Here is a tiny trained network, its code and every weight. The questions are about switching its units off for an input and a class, where a switched-off unit gives its printed mean instead of its output.

import numpy as np


def w(rows, s, z=0):
    codes = np.array(rows[::2]) - 128.0
    scale = np.full(codes.shape[1], s)
    scale[-1] = z or s
    return codes * scale


def f(y):
    return y / 2 * (1 + np.tanh(0.7978845608 * (y + 0.044715 * y**3)))


def log_softmax(a):
    a = a - a.max(-1, keepdims=True)
    return a - np.log(np.exp(a).sum(-1, keepdims=True))


def net(x, mask):
    res = np.array(x, float).reshape(1, 8) / 4 @ E
    y = f(res @ A[0][:, :-1].T + A[0][:, -1])
    res = res + np.where(mask, y, B[0][:, -1]) @ B[0][:, :-1]
    return log_softmax(res[-1] @ U[:, :-1].T + U[:, -1])


A, B = {}, {}
E = w([
[169,143,84],'x0',
[129,130,128],'x1',
[137,130,118],'x2',
[122,127,137],'x3',
[254,116,202],'x4',
[114,225,164],'x5',
[121,124,137],'x6',
[88,113,170],'x7',
],0.0069)
A[0] = w([
[137,57,112,125],'neuron 1',
[132,67,117,65],'neuron 2',
[135,34,100,60],'neuron 3',
[109,58,155,207],'neuron 4',
[127,185,128,76],'neuron 5',
[89,182,163,52],'neuron 6',
[199,89,87,253],'neuron 7',
[125,224,184,167],'neuron 8',
[63,118,32,76],'neuron 9',
[176,163,245,139],'neuron 10',
[201,47,90,170],'neuron 11',
[126,139,120,57],'neuron 12',
[160,160,111,190],'neuron 13',
[181,109,183,50],'neuron 14',
[115,67,118,40],'neuron 15',
[166,127,141,74],'neuron 16',
[98,130,99,75],'neuron 17',
[67,141,77,37],'neuron 18',
[182,172,68,182],'neuron 19',
[45,161,102,49],'neuron 20',
[121,68,72,95],'neuron 21',
[130,184,162,46],'neuron 22',
[89,183,123,50],'neuron 23',
[32,127,98,92],'neuron 24',
[137,204,160,119],'neuron 25',
[176,58,101,114],'neuron 26',
[167,141,173,54],'neuron 27',
[136,24,103,82],'neuron 28',
[137,216,149,120],'neuron 29',
[44,170,50,194],'neuron 30',
[183,115,173,54],'neuron 31',
[158,76,129,38],'neuron 32',
[131,167,117,44],'neuron 33',
[133,97,132,231],'neuron 34',
],0.011,0.0048)
B[0] = w([
[96,164,111,159],'neuron 1',
[124,186,96,129],'neuron 2',
[124,254,71,155],'neuron 3',
[84,114,166,195],'neuron 4',
[116,174,103,128],'neuron 5',
[148,175,98,141],'neuron 6',
[91,73,158,249],'neuron 7',
[39,152,90,216],'neuron 8',
[186,135,157,193],'neuron 9',
[156,81,162,236],'neuron 10',
[104,120,129,226],'neuron 11',
[145,149,111,107],'neuron 12',
[105,119,145,172],'neuron 13',
[212,143,99,157],'neuron 14',
[143,176,91,122],'neuron 15',
[170,139,113,129],'neuron 16',
[168,151,135,126],'neuron 17',
[195,162,127,151],'neuron 18',
[118,122,193,185],'neuron 19',
[176,122,128,168],'neuron 20',
[140,189,141,155],'neuron 21',
[144,181,83,129],'neuron 22',
[147,170,124,136],'neuron 23',
[181,106,134,192],'neuron 24',
[96,166,106,167],'neuron 25',
[124,152,126,175],'neuron 26',
[204,158,99,138],'neuron 27',
[87,243,78,170],'neuron 28',
[85,180,104,171],'neuron 29',
[119,68,152,254],'neuron 30',
[212,144,90,154],'neuron 31',
[160,183,102,127],'neuron 32',
[144,169,108,111],'neuron 33',
[86,90,148,194],'neuron 34',
],0.016,0.0056)
U = w([
[116,146,137,254],'0',
[130,254,57,117],'1',
[114,142,166,124],'2',
[116,118,123,154],'3',
[252,153,81,33],'4',
[108,90,70,114],'5',
[106,130,135,47],'6',
],0.0097,0.0047)

Each question gives the input, the list of numbers given to net, and the class t.
The units are the neurons (one row each of A and B). Each row of codes is followed by its name. A weight is (code - 128) times the scale printed after its matrix; where a second scale follows, it is the last column's (A, B and U).
mask holds one flag per neuron, in row order. A switched-off neuron (its flag False) gives its mean, the last column of its row in B, instead of its output. The means were averaged over made-up inputs and are rounded, as every weight is.
A unit's drop is (log p(t) with every unit on - log p(t) with that unit switched off) / (log p(t) with every unit on - log p(t) with every unit switched off).
The circuit of an input: a set's keep is (log p(t) with only the set's units on - log p(t) with every unit switched off) / (log p(t) with every unit on - log p(t) with every unit switched off). Starting from the 12 units with the biggest drops (on a tie, the unit counted first), units are removed one at a time, each time the one whose removal leaves the highest keep (on an exact tie, the one counted first), for as long as the keep stays at least 0.8.
units of the circuit, in order: the units of the circuit, biggest drop first
most important unit: the unit with the biggest drop
top k neurons: the k neurons with the biggest drops, biggest first
drop when u is switched off: that unit's drop, to one decimal
input [-7,-4,-5,0,-2,-6,-5,2], class 1: units of the circuit, in order -> neuron 28; neuron 3
input [-1,-5,-5,4,4,-7,2,0], class 1: units of the circuit, in order -> neuron 28; neuron 3
input [1,-7,-8,-4,-2,8,-4,-8], class 1: most important unit -> neuron 29
input [-3,3,5,3,6,4,-1,5], class 4: units of the circuit, in order -> neuron 14; neuron 27
input [-3,8,-2,-1,-4,8,2,-8], class 1: top 2 neurons -> neuron 7; neuron 29
input [-5,4,3,-6,6,7,-2,-6], class 1: top 2 neurons -> neuron 8; neuron 29
input [-2,7,8,5,6,-8,4,1], class 1: top 2 neurons -> neuron 28; neuron 3
input [-2,2,-6,-3,0,-8,-1,4], class 1: top 2 neurons -> neuron 28; neuron 3
input [-2,3,-1,-1,-8,5,4,0], class 4: drop when neuron 7 is switched off -> 0.1
input [7,-1,1,-5,-6,0,2,-6], class 2: drop when neuron 17 is switched off -> 0.0
input [7,0,3,-4,-8,-8,-1,-4], class 1: drop when neuron 3 is switched off -> 0.7
input [-2,2,0,1,-7,-3,2,4], class 4: drop when neuron 20 is switched off -> 0.1
